Here is a tiny trained network, its code and every weight. The questions are about switching its units off for an input and a class, where a switched-off unit gives its printed mean instead of its output.

import numpy as np


def w(rows, s, z=0):
    codes = np.array(rows[::2]) - 128.0
    scale = np.full(codes.shape[1], s)
    scale[-1] = z or s
    return codes * scale


def norm(h):
    return h / np.sqrt((h * h).mean(-1, keepdims=True) + 1e-5)


def f(y):
    return y / 2 * (1 + np.tanh(0.7978845608 * (y + 0.044715 * y**3)))


def log_softmax(a):
    a = a - a.max(-1, keepdims=True)
    return a - np.log(np.exp(a).sum(-1, keepdims=True))


def net(x, mask):
    res = np.array(x, float).reshape(1, 7) / 4 @ E
    u = 0
    for l in range(4):
        y = f(norm(res) @ A[l][:, :-1].T + A[l][:, -1])
        res = res + np.where(mask[u : u + 8], y, B[l][:, -1]) @ B[l][:, :-1]
        u += 8
    return log_softmax(norm(res)[-1] @ U[:, :-1].T + U[:, -1])


A, B = {}, {}
E = w([
[121,39,86,139,105,31,194,143,106,199],'x0',
[160,158,104,171,181,116,190,83,79,99],'x1',
[129,131,133,128,127,121,125,131,130,125],'x2',
[227,204,69,122,2,129,82,171,22,181],'x3',
[53,239,78,31,118,101,173,114,166,167],'x4',
[215,135,203,2,152,133,211,183,100,97],'x5',
[47,99,84,115,179,213,131,206,39,131],'x6',
],0.0035)
A[0] = w([
[109,169,206,142,191,178,108,98,189,105,50],'0.n1',
[80,27,141,140,156,70,195,159,182,126,6],'0.n2',
[36,136,167,108,196,94,172,105,184,169,36],'0.n3',
[88,60,134,88,52,65,58,243,210,125,101],'0.n4',
[119,195,110,209,190,69,223,49,17,37,193],'0.n5',
[76,125,83,206,99,117,48,43,159,183,55],'0.n6',
[148,156,78,211,165,58,252,95,56,84,87],'0.n7',
[205,32,160,230,134,173,106,140,124,97,26],'0.n8',
],0.0043,0.0021)
B[0] = w([
[133,157,154,130,59,137,100,104,64,141,177],'0.n1',
[154,134,151,160,111,154,121,76,59,128,181],'0.n2',
[126,98,65,151,84,150,147,82,71,73,194],'0.n3',
[169,148,161,201,91,212,236,126,180,147,166],'0.n4',
[146,156,152,178,134,181,117,172,201,179,254],'0.n5',
[181,103,114,99,203,127,65,166,149,209,209],'0.n6',
[147,109,147,138,66,159,195,141,156,142,199],'0.n7',
[136,85,55,109,57,148,161,206,206,2,196],'0.n8',
],0.0063,0.0028)
A[1] = w([
[165,117,220,7,140,119,196,156,110,113,76],'1.n1',
[98,111,188,82,51,253,110,100,207,182,228],'1.n2',
[165,183,64,111,72,110,136,136,98,175,21],'1.n3',
[124,65,136,81,72,220,94,91,104,170,179],'1.n4',
[201,120,140,125,88,82,132,59,200,123,30],'1.n5',
[66,100,112,160,203,162,86,194,17,148,42],'1.n6',
[184,126,178,115,110,67,78,37,187,124,200],'1.n7',
[64,86,97,112,132,220,155,188,82,132,2],'1.n8',
],0.0047,0.00081)
B[1] = w([
[155,87,72,150,161,159,42,89,181,217,210],'1.n1',
[167,179,122,215,173,155,180,109,135,119,254],'1.n2',
[99,90,119,180,91,146,174,106,100,83,181],'1.n3',
[151,151,196,174,96,71,209,96,115,169,179],'1.n4',
[72,189,206,82,213,113,150,249,79,150,201],'1.n5',
[110,119,154,145,125,49,92,178,138,120,200],'1.n6',
[88,98,116,122,187,70,152,253,63,97,207],'1.n7',
[161,197,159,163,220,69,154,216,149,122,219],'1.n8',
],0.0058,0.0028)
A[2] = w([
[50,65,189,115,217,170,156,82,209,92,168],'2.n1',
[62,220,28,74,130,103,183,97,180,149,101],'2.n2',
[99,108,180,180,103,142,58,134,108,173,15],'2.n3',
[161,60,121,181,96,99,128,141,59,113,248],'2.n4',
[129,228,189,131,140,164,2,114,130,44,114],'2.n5',
[159,148,103,101,33,87,105,151,97,128,99],'2.n6',
[160,157,110,130,49,178,104,218,96,187,130],'2.n7',
[97,40,95,104,205,110,159,89,151,58,127],'2.n8',
],0.0054,0.0014)
B[2] = w([
[198,184,66,180,113,83,102,106,69,95,254],'2.n1',
[142,90,115,116,69,169,88,175,174,43,213],'2.n2',
[169,126,84,127,145,151,128,115,149,82,135],'2.n3',
[56,165,103,52,109,154,143,102,145,124,213],'2.n4',
[54,2,187,132,156,159,174,109,122,163,236],'2.n5',
[96,111,164,132,163,134,102,106,82,87,149],'2.n6',
[153,135,151,200,173,93,131,78,117,78,246],'2.n7',
[105,135,185,103,77,118,85,129,91,132,171],'2.n8',
],0.0081,0.0032)
A[3] = w([
[179,35,164,119,152,101,108,228,157,4,255],'3.n1',
[161,183,130,157,116,144,71,28,1,63,98],'3.n2',
[248,122,122,26,175,186,123,104,66,177,78],'3.n3',
[183,52,87,107,167,138,27,119,111,223,142],'3.n4',
[106,115,148,162,152,152,250,127,117,202,92],'3.n5',
[210,122,150,54,154,162,168,146,105,101,34],'3.n6',
[78,20,89,135,32,61,208,156,86,236,96],'3.n7',
[75,149,113,198,205,108,119,162,123,133,202],'3.n8',
],0.0049,0.0027)
B[3] = w([
[73,202,63,59,70,142,131,116,134,163,254],'3.n1',
[106,93,113,128,106,68,174,21,114,150,175],'3.n2',
[133,81,59,182,98,104,60,128,171,209,131],'3.n3',
[101,129,39,120,131,135,59,120,188,199,137],'3.n4',
[54,158,133,139,153,149,148,96,157,148,165],'3.n5',
[111,115,92,210,166,88,23,139,174,93,131],'3.n6',
[100,64,229,103,203,225,71,110,132,81,145],'3.n7',
[228,137,179,2,98,62,149,132,122,189,212],'3.n8',
],0.0063,0.0065)
U = w([
[133,105,126,181,100,50,124,28,4,69,131],'0',
[101,122,66,99,28,197,89,169,179,20,114],'1',
[166,80,78,158,170,90,2,124,202,208,98],'2',
[61,44,209,138,185,209,147,109,121,120,136],'3',
[117,169,122,121,110,135,165,104,141,180,253],'4',
[179,186,147,227,142,140,203,147,182,126,64],'5',
[100,170,162,66,173,35,113,227,91,125,71],'6',
],0.0091,0.0061)

Each question gives the input, the list of numbers given to net, and the class t.
The units are the neurons (one row each of A and B). Each row of codes is followed by its name. A weight is (code - 128) times the scale printed after its matrix; where a second scale follows, it is the last column's (A, B and U).
mask holds one flag per neuron, layer by layer. A switched-off neuron (its flag False) gives its mean, the last column of its row in B, instead of its output. The means were averaged over made-up inputs and are rounded, as every weight is.
A unit's drop is (log p(t) with every unit on - log p(t) with that unit switched off) / (log p(t) with every unit on - log p(t) with every unit switched off).
The circuit of an input: a set's keep is (log p(t) with only the set's units on - log p(t) with every unit switched off) / (log p(t) with every unit on - log p(t) with every unit switched off). Starting from the 12 units with the biggest drops (on a tie, the unit counted first), units are removed one at a time, each time the one whose removal leaves the highest keep (on an exact tie, the one counted first), for as long as the keep stays at least 0.8.
circuit, biggest first: the units of the circuit, biggest drop first
most important unit: the unit with the biggest drop
k most important neurons: the k neurons with the biggest drops, biggest first
k most important neurons of layer l: the k neurons of layer l with the biggest drops, biggest first
input [7,7,-1,1,-3,8,-2], class 2: circuit, biggest first	[1.n1, 3.n3]
input [-1,-4,-8,-8,-2,1,7], class 0: circuit, biggest first	[2.n1]
input [6,-6,4,-7,-3,8,-4], class 2: 2 most important neurons of layer 1	[1.n1, 1.n3]
input [-3,-8,-5,7,6,4,6], class 5: 3 most important neurons of layer 0	[0.n4, 0.n1, 0.n3]
input [8,8,-8,-4,-3,-6,-3], class 3: circuit, biggest first	[3.n7, 2.n7]
input [-7,-2,2,1,8,0,4], class 1: 2 most important neurons	[2.n2, 0.n2]
input [2,8,-5,6,5,-3,6], class 5: 2 most important neurons	[0.n5, 0.n7]
input [7,5,-7,-8,-7,7,4], class 0: 4 most important neurons	[2.n1, 0.n2, 2.n5, 0.n6]
input [-2,0,-5,2,8,8,-1], class 1: 2 most important neurons of layer 0	[0.n6, 0.n2]
input [-1,5,0,0,3,0,2], class 5: circuit, biggest first	[0.n5, 3.n1]
input [-6,-8,-5,3,6,7,3], class 5: circuit, biggest first	[1.n2, 2.n7]
input [3,7,2,-1,-7,-3,1], class 1: 2 most important neurons of layer 0	[0.n8, 0.n4]
input [2,-4,-3,5,-5,-2,-8], class 6: circuit, biggest first	[1.n5, 1.n7]
input [-6,-2,1,8,-1,7,-1], class 0: circuit, biggest first	[2.n7, 3.n2]
input [2,-7,7,-4,8,0,1], class 1: most important unit	2.n2
input [-8,2,3,5,-2,-6,-6], class 3: 2 most important neurons of layer 1	[1.n1, 1.n8]
input [1,5,-6,-3,-5,-3,7], class 6: circuit, biggest first	[3.n8, 1.n6]
input [-6,-8,3,-1,4,-2,-4], class 5: 3 most important neurons	[0.n4, 1.n2, 3.n1]
input [-5,-6,-7,-7,-6,7,6], class 0: 2 most important neurons of layer 0	[0.n6, 0.n5]
input [-7,1,1,-2,7,-8,4], class 2: most important unit	0.n6
input [8,7,7,-2,-5,4,-1], class 3: circuit, biggest first	[3.n7, 2.n7]
input [-7,5,6,1,4,5,7], class 3: circuit, biggest first	[2.n5, 1.n7, 3.n1]
input [-7,8,-7,-5,2,8,-5], class 2: circuit, biggest first	[1.n1, 3.n3, 3.n6]
input [4,-8,-7,-7,-5,-3,-6], class 5: 4 most important neurons	[0.n4, 1.n2, 2.n6, 1.n4]
input [2,-1,1,6,7,-5,1], class 1: 2 most important neurons of layer 2	[2.n2, 2.n1]
input [-2,-7,-7,8,-7,1,-8], class 0: circuit, biggest first	[2.n7, 2.n6]
input [-1,-4,2,6,-5,-4,-7], class 6: circuit, biggest first	[1.n7, 1.n5]
input [3,-7,3,5,2,-5,5], class 5: 2 most important neurons	[0.n4, 3.n1]
input [-6,5,-7,1,-7,-6,6], class 1: most important unit	0.n8
input [-7,-1,-3,-2,-4,7,-5], class 2: 2 most important neurons	[1.n1, 0.n3]
